Here is a tiny trained network, its code and every weight. The questions are about switching its units off for an input and a class, where a switched-off unit gives its printed mean instead of its output.

import numpy as np


def w(rows, s, z=0):
    codes = np.array(rows[::2]) - 128.0
    scale = np.full(codes.shape[1], s)
    scale[-1] = z or s
    return codes * scale


def f(y):
    return y / 2 * (1 + np.tanh(0.7978845608 * (y + 0.044715 * y**3)))


def log_softmax(a):
    a = a - a.max(-1, keepdims=True)
    return a - np.log(np.exp(a).sum(-1, keepdims=True))


def net(x, mask):
    res = np.array(x, float).reshape(1, 5) / 4 @ E
    y = f(res @ A[0][:, :-1].T + A[0][:, -1])
    res = res + np.where(mask, y, B[0][:, -1]) @ B[0][:, :-1]
    return log_softmax(res[-1] @ U[:, :-1].T + U[:, -1])


A, B = {}, {}
E = w([
[223,126,156,84,81,228,219,67,139],'x0',
[196,84,198,108,224,118,180,161,173],'x1',
[161,192,202,160,39,129,38,96,214],'x2',
[233,121,66,182,74,131,136,183,123],'x3',
[113,217,169,175,74,254,169,231,87],'x4',
],0.0077)
A[0] = w([
[23,132,101,169,108,102,73,147,94,136],'N0',
[8,112,138,140,156,96,70,131,113,209],'N1',
[47,111,108,90,134,94,86,60,125,154],'N2',
[195,137,137,69,67,199,187,134,88,241],'N3',
[102,162,68,195,84,155,121,144,43,183],'N4',
[182,132,148,121,98,228,255,157,41,234],'N5',
[181,82,141,104,180,112,245,152,57,177],'N6',
[82,133,70,151,103,92,24,123,108,143],'N7',
[171,41,71,137,221,103,184,155,100,151],'N8',
[72,78,104,144,157,37,38,97,155,253],'N9',
[50,189,157,134,162,121,75,217,122,173],'N10',
[129,208,104,188,38,138,94,159,110,204],'N11',
[195,160,170,182,22,129,74,108,181,202],'N12',
[98,199,121,203,78,127,101,196,59,230],'N13',
[184,134,176,72,112,122,86,56,196,230],'N14',
[153,74,75,153,164,130,131,205,114,174],'N15',
[140,120,161,52,103,142,99,24,155,218],'N16',
[182,91,126,126,106,132,153,92,172,149],'N17',
[153,19,119,73,228,98,163,130,75,184],'N18',
[133,162,145,169,125,186,172,195,121,175],'N19',
[36,131,88,103,120,73,51,61,116,197],'N20',
[33,109,112,69,193,123,139,90,108,206],'N21',
[79,159,143,157,30,131,91,184,122,218],'N22',
[111,119,199,110,204,135,108,141,181,247],'N23',
[134,102,182,122,204,102,196,160,90,179],'N24',
[180,167,119,176,84,191,174,181,106,126],'N25',
[119,199,165,174,127,163,158,203,114,180],'N26',
],0.0075,0.0049)
B[0] = w([
[160,206,144,78,110,93,137,136,56,186],'N0',
[100,176,176,80,137,71,133,140,50,211],'N1',
[87,115,126,189,153,41,164,90,44,193],'N2',
[128,137,122,119,76,169,163,54,208,220],'N3',
[131,165,55,126,61,159,112,110,83,189],'N4',
[59,152,82,87,55,227,170,75,197,250],'N5',
[93,90,57,74,119,175,157,176,212,218],'N6',
[191,149,103,122,136,90,152,149,69,189],'N7',
[109,53,21,98,165,129,97,201,161,221],'N8',
[148,111,143,173,186,36,98,154,61,240],'N9',
[103,212,194,91,143,125,102,201,102,183],'N10',
[173,167,104,167,70,165,3,122,86,203],'N11',
[219,109,149,204,112,128,76,125,161,209],'N12',
[134,230,122,143,70,182,61,170,74,208],'N13',
[180,102,187,171,152,56,129,73,187,195],'N14',
[166,138,93,120,128,147,63,182,128,179],'N15',
[160,87,171,175,160,95,149,59,139,188],'N16',
[168,111,122,106,151,130,141,102,187,160],'N17',
[71,43,56,76,175,101,135,170,136,239],'N18',
[32,166,144,108,71,201,87,98,151,187],'N19',
[125,126,123,158,125,12,184,111,24,218],'N20',
[50,110,146,107,141,87,153,115,72,212],'N21',
[165,188,134,153,89,151,42,177,89,196],'N22',
[105,116,209,102,191,92,127,138,189,191],'N23',
[79,111,103,65,164,160,131,182,170,193],'N24',
[77,144,111,167,46,189,96,75,160,193],'N25',
[59,187,151,127,103,196,64,125,162,189],'N26',
],0.0072,0.012)
U = w([
[144,69,88,126,218,97,92,227,151,56],'0',
[131,128,149,87,128,167,241,56,194,80],'1',
[83,92,154,152,177,73,193,65,76,133],'2',
[92,99,50,55,131,169,178,178,168,178],'3',
[77,183,236,99,176,150,95,198,140,247],'4',
[164,185,123,142,121,100,108,174,39,45],'5',
[128,166,103,181,62,207,83,111,145,43],'6',
[255,102,177,213,146,94,96,102,190,252],'7',
],0.0078,0.0015)

Each question gives the input, the list of numbers given to net, and the class t.
The units are the neurons (one row each of A and B). Each row of codes is followed by its name. A weight is (code - 128) times the scale printed after its matrix; where a second scale follows, it is the last column's (A, B and U).
mask holds one flag per neuron, in row order. A switched-off neuron (its flag False) gives its mean, the last column of its row in B, instead of its output. The means were averaged over made-up inputs and are rounded, as every weight is.
A unit's drop is (log p(t) with every unit on - log p(t) with that unit switched off) / (log p(t) with every unit on - log p(t) with every unit switched off).
The circuit of an input: a set's keep is (log p(t) with only the set's units on - log p(t) with every unit switched off) / (log p(t) with every unit on - log p(t) with every unit switched off). Starting from the 12 units with the biggest drops (on a tie, the unit counted first), units are removed one at a time, each time the one whose removal leaves the highest keep (on an exact tie, the one counted first), for as long as the keep stays at least 0.8.
circuit, biggest first: the units of the circuit, biggest drop first
top k neurons: the k neurons with the biggest drops, biggest first
drop of u: that unit's drop, to one decimal
input [4,6,-2,-1,-6], class 0: circuit, biggest first -> (N5 N8)
input [8,-5,-7,3,4], class 6: top neuron -> (N25)
input [7,2,6,-8,4], class 1: circuit, biggest first -> (N3 N13)
input [-8,-1,6,-8,-2], class 5: circuit, biggest first -> (N0 N7)
input [6,7,-3,-8,0], class 3: top 3 neurons -> (N18 N6 N24)
input [5,0,8,-1,2], class 7: top 2 neurons -> (N14 N12)
input [-1,4,-4,-4,-1], class 0: top 2 neurons -> (N5 N3)
input [0,-7,-8,1,2], class 6: top 3 neurons -> (N13 N4 N18)
input [-8,-2,-7,5,0], class 5: top 2 neurons -> (N0 N13)
input [1,7,1,3,2], class 3: top 3 neurons -> (N16 N6 N24)
input [2,-7,6,-7,-4], class 2: top 2 neurons -> (N20 N2)
input [5,8,-4,-4,-6], class 0: top 4 neurons -> (N5 N14 N23 N19)
input [4,-4,5,4,-1], class 7: top 2 neurons -> (N12 N14)
input [2,4,6,-7,-4], class 7: circuit, biggest first -> (N14)
input [-5,5,1,-5,-1], class 2: drop of N2 -> 0.1
input [-4,4,0,-8,-6], class 2: drop of N9 -> 0.0
input [7,5,-1,0,-8], class 0: drop of N26 -> 0.1
